[117 102 123 124]
Read off the entry just left of 102.
Answer: 117
The entry just right of 102 -> 123
Read off the first entry from the right.
Answer: 124

Read these off the matrix that follows.
1) The smallest entry?
2) The smallest entry in the first column?
3) The 2nd largest entry?
4) The entry in the bottom-left corner?
5) The second-last entry, reading row by row?
6) The last entry, reading row by row?
7) The first entry, reading row by row?
[[136 155 125 130 135 153]
 [116 149 143 131 120 149]
 [120 108 138 129 124 113]]
1) 108
2) 116
3) 153
4) 120
5) 124
6) 113
7) 136

[[133, 125, 127, 126, 139, 128, 126], [135, 126, 127, 124, 152, 129, 131], [132, 128, 127, 124, 156, 130, 133], [134, 127, 127, 124, 154, 129, 132], [122, 130, 128, 132, 132, 126, 129], [133, 127, 129, 125, 104, 130, 124], [121, 127, 127, 131, 123, 126, 124], [126, 125, 127, 129, 123, 127, 123], [121, 128, 128, 132, 127, 126, 126], [135, 126, 127, 124, 152, 129, 131], [131, 124, 127, 127, 134, 128, 125], [126, 125, 127, 129, 124, 127, 123]]
The maximum: 156
Report the entry just right of the smallest entry.
A: 130
Report the entry just right of the largest entry.
A: 130
Report the entry just left of the smallest entry.
A: 125
The entry just left of the largest entry is 124

Read these off the matrix that follows. Rows and columns are numbered from 0.
1) Report the maximum.
2) Report the top entry of the column that holds the smallest entry.
3) Report the smallest entry.
4) Report the entry at row 0, column 2.
5) Report the entry directly above 138.
6) Report the bottom-right entry.
7) Report the top entry of the column that holds the largest entry.
8) Report the entry directly below the centre entry.
[[134 129 127 126 133 137 129]
 [128 126 132 128 121 133 124]
 [131 129 127 130 140 138 127]
 [136 127 131 128 139 153 125]
 [135 129 128 128 137 141 130]]
1) 153
2) 133
3) 121
4) 127
5) 133
6) 130
7) 137
8) 128

[[136, 144, 143, 146, 131, 141, 125, 109, 148, 146, 126, 111, 141], [113, 109, 108, 135, 131, 137, 143, 107, 120, 113, 128, 141, 133], [118, 119, 143, 142, 106, 126, 136, 135, 108, 141, 121, 142, 145], [128, 144, 134, 128, 150, 133, 119, 116, 123, 146, 126, 106, 136], [128, 114, 113, 150, 146, 146, 130, 129, 146, 117, 127, 125, 130], [109, 139, 136, 123, 108, 146, 128, 110, 128, 118, 108, 120, 120], [145, 140, 109, 110, 145, 148, 123, 125, 133, 127, 145, 125, 120], [118, 119, 107, 111, 114, 135, 136, 148, 130, 120, 135, 107, 149], [125, 112, 121, 136, 129, 121, 133, 132, 110, 132, 150, 127, 145], [113, 121, 134, 131, 146, 112, 129, 125, 139, 114, 121, 109, 109], [112, 113, 144, 127, 120, 125, 110, 142, 137, 147, 124, 112, 146]]
Find the entry just left of the centre entry.
146
Find the centre entry.
128

[[109 126 134 117 140 131 127 116 124 138 117 110]
 [122 125 134 125 142 114 121 138 132 125 157 150]
 [127 138 131 126 142 148 135 120 128 130 130 112]
 [124 125 120 129 128 120 127 119 134 117 150 129]
 [141 124 129 125 126 136 126 148 127 130 135 155]
 [139 134 128 126 129 124 132 137 130 116 138 114]
 [131 137 122 118 144 131 125 111 129 118 140 111]
 [128 140 122 117 136 123 131 108 125 121 129 129]
 [137 109 124 137 143 115 124 116 127 127 124 130]
 [135 120 137 121 129 119 119 132 133 137 126 111]
 [115 114 118 127 118 139 117 135 127 132 124 152]
 [130 134 134 115 123 116 127 125 129 120 123 147]
 [124 122 133 121 141 118 135 123 128 118 130 104]
 [123 142 133 124 145 130 117 120 129 120 137 137]
 [127 119 136 130 123 127 122 113 129 147 131 150]]
Counting starts at 0.
The bottom entry of the column that holds the largest entry is 131
Which number is the top entry of the column that holds the largest entry?
Answer: 117
Which number is the entry at row 0, column 0?
Answer: 109
Which number is the entry just left of the smallest entry?
Answer: 130
Which number is the entry in the top-right corner?
Answer: 110
The bottom entry of the column that holds the smallest entry: 150
Which number is the bottom-left entry?
Answer: 127
The entry in row 0 and column 2: 134
Which number is the entry at row 2, column 0?
Answer: 127
Which number is the entry at row 0, column 1?
Answer: 126
Which number is the entry just left of the largest entry?
Answer: 125
Which number is the entry at row 1, column 0?
Answer: 122
The entry directly below the smallest entry -> 137
Which number is the entry just right of the largest entry?
Answer: 150
Which number is the entry just left of 112?
Answer: 130

M =
[[118 118 114 107 126 126 123 127 134]
 [116 118 118 102 133 123 123 126 151]]
Rows and columns are numbered from 0.
What is the entry in row 0 and column 2?
Answer: 114
The entry at row 0, column 1 -> 118
The entry just right of the smallest entry -> 133
The entry directly above 102: 107

Questions about the table below. Counting starts at 0.
1) Read off the entry in row 2 and column 0.
2) Read off the entry just left of 151.
3) Read off the entry in the bottom-left corner.
4) Read off the top-right entry.
5) Read off the entry in the top-left corner.
6) Read off the entry directly above 105.
7) Read off the entry at row 2, column 1.
8) Read off the entry at row 1, column 0.
[[113 124 120 151]
 [117 132 144 138]
 [130 112 143 122]
 [136 131 128 132]
 [140 131 132 132]
 [101 111 150 141]
 [139 130 128 125]
 [135 125 132 129]
 [115 105 111 132]
 [133 127 133 129]
 [102 135 140 116]
 [143 133 140 127]]
1) 130
2) 120
3) 143
4) 151
5) 113
6) 125
7) 112
8) 117

[135 112 102 151 123]
What is the entry just left of 151?
A: 102
What is the entry just right of 102?
A: 151

Read these off the grid that follows. Counting starts at 0.
1) Which number is the entry in the bottom-left corner?
2) Which number is the entry directly above the smallest entry?
3) Which number is the entry in row 2 and column 0?
4) Which number is the entry at row 0, column 2?
5) Which number is the entry directly below 142?
6) Which number is the entry in the top-right corner?
7) Which number is the minimum?
8) Which number is the entry just right of 113?
[[142 122 120 146 112 126 128 135 126]
 [118 119 129 116 129 131 130 134 140]
 [123 100 125 129 118 126 131 130 133]
 [134 113 126 128 124 132 121 124 125]
 [122 114 131 133 134 131 133 127 112]
 [140 118 127 127 128 129 130 120 119]]
1) 140
2) 119
3) 123
4) 120
5) 118
6) 126
7) 100
8) 126
